Here is a tiny trained network, its code and every weight. The questions are about switching its units off for an input and a class, where a switched-off unit gives its printed mean instead of its output.

import numpy as np


def w(rows, s, z=0):
    codes = np.array(rows[::2]) - 128.0
    scale = np.full(codes.shape[1], s)
    scale[-1] = z or s
    return codes * scale


def f(y):
    return y / 2 * (1 + np.tanh(0.7978845608 * (y + 0.044715 * y**3)))


def log_softmax(a):
    a = a - a.max(-1, keepdims=True)
    return a - np.log(np.exp(a).sum(-1, keepdims=True))


def net(x, mask):
    res = np.array(x, float).reshape(1, 8) / 4 @ E
    y = f(res @ A[0][:, :-1].T + A[0][:, -1])
    res = res + np.where(mask, y, B[0][:, -1]) @ B[0][:, :-1]
    return log_softmax(res[-1] @ U[:, :-1].T + U[:, -1])


A, B = {}, {}
E = w([
[159,3,176,75,147,109,137,124,103,198,141,9],'x0',
[106,159,167,71,222,116,180,110,126,162,142,188],'x1',
[167,123,140,150,136,151,154,139,137,122,118,122],'x2',
[132,127,115,128,137,118,109,138,129,155,101,139],'x3',
[65,45,58,67,173,195,173,188,31,48,87,80],'x4',
[173,126,171,145,178,85,62,173,84,48,142,146],'x5',
[141,107,131,137,119,116,146,104,107,117,133,142],'x6',
[146,99,130,149,136,143,151,132,157,105,143,134],'x7',
],0.013)
A[0] = w([
[172,114,102,201,1,144,52,124,121,124,148,60,52],'neuron 0',
[174,136,215,113,168,81,50,169,118,69,158,124,57],'neuron 1',
[99,132,96,90,68,158,202,70,207,186,116,107,52],'neuron 2',
[130,161,189,80,254,120,185,80,137,177,171,178,77],'neuron 3',
[169,165,191,187,110,97,77,74,178,202,193,138,60],'neuron 4',
[177,63,157,73,161,58,127,118,140,179,152,7,1],'neuron 5',
],0.0077,0.0044)
B[0] = w([
[154,52,173,67,110,155,32,91,173,98,95,154,205],'neuron 0',
[171,95,107,163,122,42,152,161,105,227,150,146,204],'neuron 1',
[198,110,142,165,159,9,113,183,93,178,198,136,184],'neuron 2',
[29,101,196,110,57,81,116,138,221,116,67,96,217],'neuron 3',
[36,93,75,158,240,184,179,135,119,82,150,77,249],'neuron 4',
[94,225,99,138,135,125,168,77,164,79,148,197,219],'neuron 5',
],0.013,0.017)
U = w([
[101,79,203,81,75,142,74,137,193,109,61,100,39],'0',
[88,79,81,91,199,177,173,160,73,81,98,46,7],'1',
[171,114,154,159,118,71,116,180,97,166,146,130,254],'2',
[130,246,115,179,92,155,113,94,180,67,121,221,236],'3',
],0.014,0.0028)

Each question gives the input, the list of numbers given to net, and the class t.
The units are the neurons (one row each of A and B). Each row of codes is followed by its name. A weight is (code - 128) times the scale printed after its matrix; where a second scale follows, it is the last column's (A, B and U).
mask holds one flag per neuron, in row order. A switched-off neuron (its flag False) gives its mean, the last column of its row in B, instead of its output. The means were averaged over made-up inputs and are rounded, as every weight is.
A unit's drop is (log p(t) with every unit on - log p(t) with that unit switched off) / (log p(t) with every unit on - log p(t) with every unit switched off).
The circuit of an input: a set's keep is (log p(t) with only the set's units on - log p(t) with every unit switched off) / (log p(t) with every unit on - log p(t) with every unit switched off). Starting from all 6 units, units are removed one at a time, each time the one whose removal leaves the highest keep (on an exact tie, the one counted first), for as long as the keep stays at least 0.8.
units of the circuit, in order: the units of the circuit, biggest drop first
unit that matters most: the unit with the biggest drop
k most important neurons: the k neurons with the biggest drops, biggest first
drop when u is switched off: that unit's drop, to one decimal
input [-7,-2,-4,2,-5,-8,8,5], class 2: units of the circuit, in order -> [neuron 2]
input [-5,-2,-7,-8,-5,3,3,3], class 1: units of the circuit, in order -> [neuron 4; neuron 5]
input [8,7,-5,-3,-5,-7,-1,1], class 3: 2 most important neurons -> [neuron 5; neuron 0]
input [-5,6,4,8,-5,6,-3,1], class 0: 2 most important neurons -> [neuron 3; neuron 5]
input [5,-6,-1,0,-7,7,0,-7], class 1: 3 most important neurons -> [neuron 4; neuron 3; neuron 2]
input [8,-6,3,2,-6,6,-6,0], class 3: 2 most important neurons -> [neuron 5; neuron 3]
input [8,-3,8,-1,7,3,3,-5], class 3: units of the circuit, in order -> [neuron 5; neuron 4]
input [6,-7,-6,1,4,-2,6,6], class 0: 2 most important neurons -> [neuron 0; neuron 4]
input [8,-2,1,-4,5,7,-1,-1], class 3: 3 most important neurons -> [neuron 5; neuron 4; neuron 2]
input [-8,1,2,-1,-8,8,-6,3], class 1: 3 most important neurons -> [neuron 4; neuron 5; neuron 2]
input [5,-6,5,-1,3,7,1,-8], class 2: 3 most important neurons -> [neuron 1; neuron 3; neuron 4]
input [8,-3,4,-7,2,-6,-8,4], class 3: 2 most important neurons -> [neuron 5; neuron 1]
input [4,-8,-1,8,3,-7,-6,-2], class 0: 2 most important neurons -> [neuron 0; neuron 1]
input [-1,6,-5,4,-7,-8,4,3], class 2: 2 most important neurons -> [neuron 2; neuron 0]
input [-6,-1,-1,5,-8,8,0,-7], class 1: 2 most important neurons -> [neuron 4; neuron 2]
input [2,8,2,3,-4,4,-7,1], class 0: most important neuron -> [neuron 3]
input [-5,-4,3,-1,4,4,8,5], class 3: 2 most important neurons -> [neuron 4; neuron 3]
input [-8,-2,-7,3,-7,8,4,1], class 2: drop when neuron 1 is switched off -> 0.8
input [5,2,-2,0,-3,-7,-6,3], class 2: drop when neuron 2 is switched off -> 2.6
input [-5,8,8,6,-5,5,1,-8], class 0: drop when neuron 3 is switched off -> 0.9
input [1,8,-7,7,-3,2,-4,0], class 0: unit that matters most -> neuron 3
input [-4,-4,-2,-6,-7,3,-6,-1], class 1: drop when neuron 1 is switched off -> 0.0
